data = [ 14.3  35.3 -15.8 -14.9  73.0  36.0]
data[-6]: 14.3

B =
26.0	34.5	34.3	6.3	6.9	-21.4	35.0	-41.6	-9.6	-82.3	-23.1	7.5	23.3	30.2	-59.2	8.6
64.8	6.9	25.1	-2.4	-10.7	-14.3	-10.4	16.8	-19.5	-58.0	-25.0	-51.2	53.6	54.1	-19.4	-9.8
-35.0	20.0	19.9	-4.0	58.7	0.6	30.4	-15.9	-1.6	-51.8	-39.2	30.6	-12.9	-8.1	28.6	77.2
44.8	29.0	31.7	6.1	-2.2	-20.7	21.7	-27.4	-14.5	-78.1	-21.9	-13.3	39.1	42.3	-54.8	-7.5
Indices start at 0.
row 0 col 0 => 26.0
row 0 col 14 => -59.2
row 3 col 2 => 31.7
row 0 col 11 => 7.5
row 3 col 3 => 6.1
row 2 col 9 => -51.8
row 0 col 3 => 6.3
row 0 col 8 => -9.6
row 0 col 15 => 8.6
row 3 col 9 => -78.1
row 3 col 6 => 21.7
row 2 col 13 => -8.1
row 0 col 13 => 30.2
row 1 col 13 => 54.1
row 3 col 5 => -20.7
row 3 col 4 => -2.2
row 1 col 8 => -19.5
row 3 col 1 => 29.0
row 3 col 10 => -21.9
row 1 col 4 => -10.7
row 2 col 2 => 19.9
row 1 col 15 => -9.8
row 2 col 15 => 77.2
row 2 col 4 => 58.7
row 3 col 8 => -14.5
row 0 col 1 => 34.5
row 1 col 7 => 16.8
row 1 col 10 => -25.0
row 0 col 9 => -82.3
row 2 col 8 => -1.6
row 1 col 12 => 53.6
row 0 col 7 => -41.6

grid =
[[132 277 752 928 338 440 459]
 [912 532 213 466 318 746 245]]
grid[0,0] = 132
grid[:, -5] = [752, 213]
grid[-2,6] = 459
grid[-1] = [912, 532, 213, 466, 318, 746, 245]
grid[-1,6] = 245
grid[-2,-5] = 752

m = [ 19  24 -28  26  15  22  16  34  18]
m[0]: 19
m[2]: -28

arr =
[-68.3   2.3  55.6  35.1  15.1  50.0  11.8  16.3  -2.9 -66.5  -7.7  42.2
  87.3]
arr[0]: -68.3
arr[5]: 50.0
arr[9]: -66.5
arr[1]: 2.3
arr[6]: 11.8
arr[11]: 42.2
arr[8]: -2.9
arr[2]: 55.6

W = (32.8, 19.1, 7.7, 82.8, -55.5, 10.6, -17.4, -13.3, 74.7, -23.2, -46.3, 5.2, 50.4, 7.3, 11.5)
W[0] => 32.8
W[-13] => 7.7
W[5] => 10.6
W[6] => -17.4
W[-6] => -23.2
W[14] => 11.5
W[7] => -13.3
W[12] => 50.4
W[4] => -55.5
W[-4] => 5.2
W[-7] => 74.7

A =
[[ -7.4  52.6  11.5 -74.6 -39.1  67.2  15.9  -8.2  70.0 -66.9   3.3  -1.4
   38.4 -48.5 -17.7]
 [ -0.2   4.5  -5.0 -12.4   0.3  10.9  -8.5  15.0   5.0   3.4   5.9  -0.5
   -1.4 -12.3   1.3]
 [ -1.0   0.8   0.1  -1.9   0.4   2.1  -1.3   1.6  -0.2   0.4  -0.4  -0.1
   -0.2  -1.0   1.2]
 [  0.3   1.2  -0.5  -2.0  -0.8   1.6  -0.2   1.1   2.0  -0.9   1.0  -0.1
    0.6  -2.0  -0.7]
 [ 38.4 -40.6 -13.1  77.6   2.0 -81.9  24.9 -31.9 -12.8  17.4  19.8   1.9
   -8.7  37.2 -33.9]]
A[0][0]: -7.4
A[4][11]: 1.9
A[0][3]: -74.6
A[3][11]: -0.1
A[3][10]: 1.0
A[0]: [-7.4, 52.6, 11.5, -74.6, -39.1, 67.2, 15.9, -8.2, 70.0, -66.9, 3.3, -1.4, 38.4, -48.5, -17.7]
A[0][1]: 52.6
A[0][8]: 70.0
A[1][9]: 3.4
A[2][4]: 0.4
A[1][13]: -12.3
A[3][2]: -0.5
A[4]: [38.4, -40.6, -13.1, 77.6, 2.0, -81.9, 24.9, -31.9, -12.8, 17.4, 19.8, 1.9, -8.7, 37.2, -33.9]
A[1][1]: 4.5
A[:, 5]: [67.2, 10.9, 2.1, 1.6, -81.9]
A[3][3]: -2.0
A[2]: [-1.0, 0.8, 0.1, -1.9, 0.4, 2.1, -1.3, 1.6, -0.2, 0.4, -0.4, -0.1, -0.2, -1.0, 1.2]
A[4][6]: 24.9
A[2][9]: 0.4
A[:, 8]: [70.0, 5.0, -0.2, 2.0, -12.8]
A[:, 2]: [11.5, -5.0, 0.1, -0.5, -13.1]
A[3][8]: 2.0
A[:, 7]: [-8.2, 15.0, 1.6, 1.1, -31.9]
A[1][5]: 10.9
A[1][6]: -8.5
A[3][6]: -0.2
A[1][4]: 0.3
A[4][10]: 19.8
A[:, 0]: [-7.4, -0.2, -1.0, 0.3, 38.4]
A[1][11]: -0.5
A[2][11]: -0.1
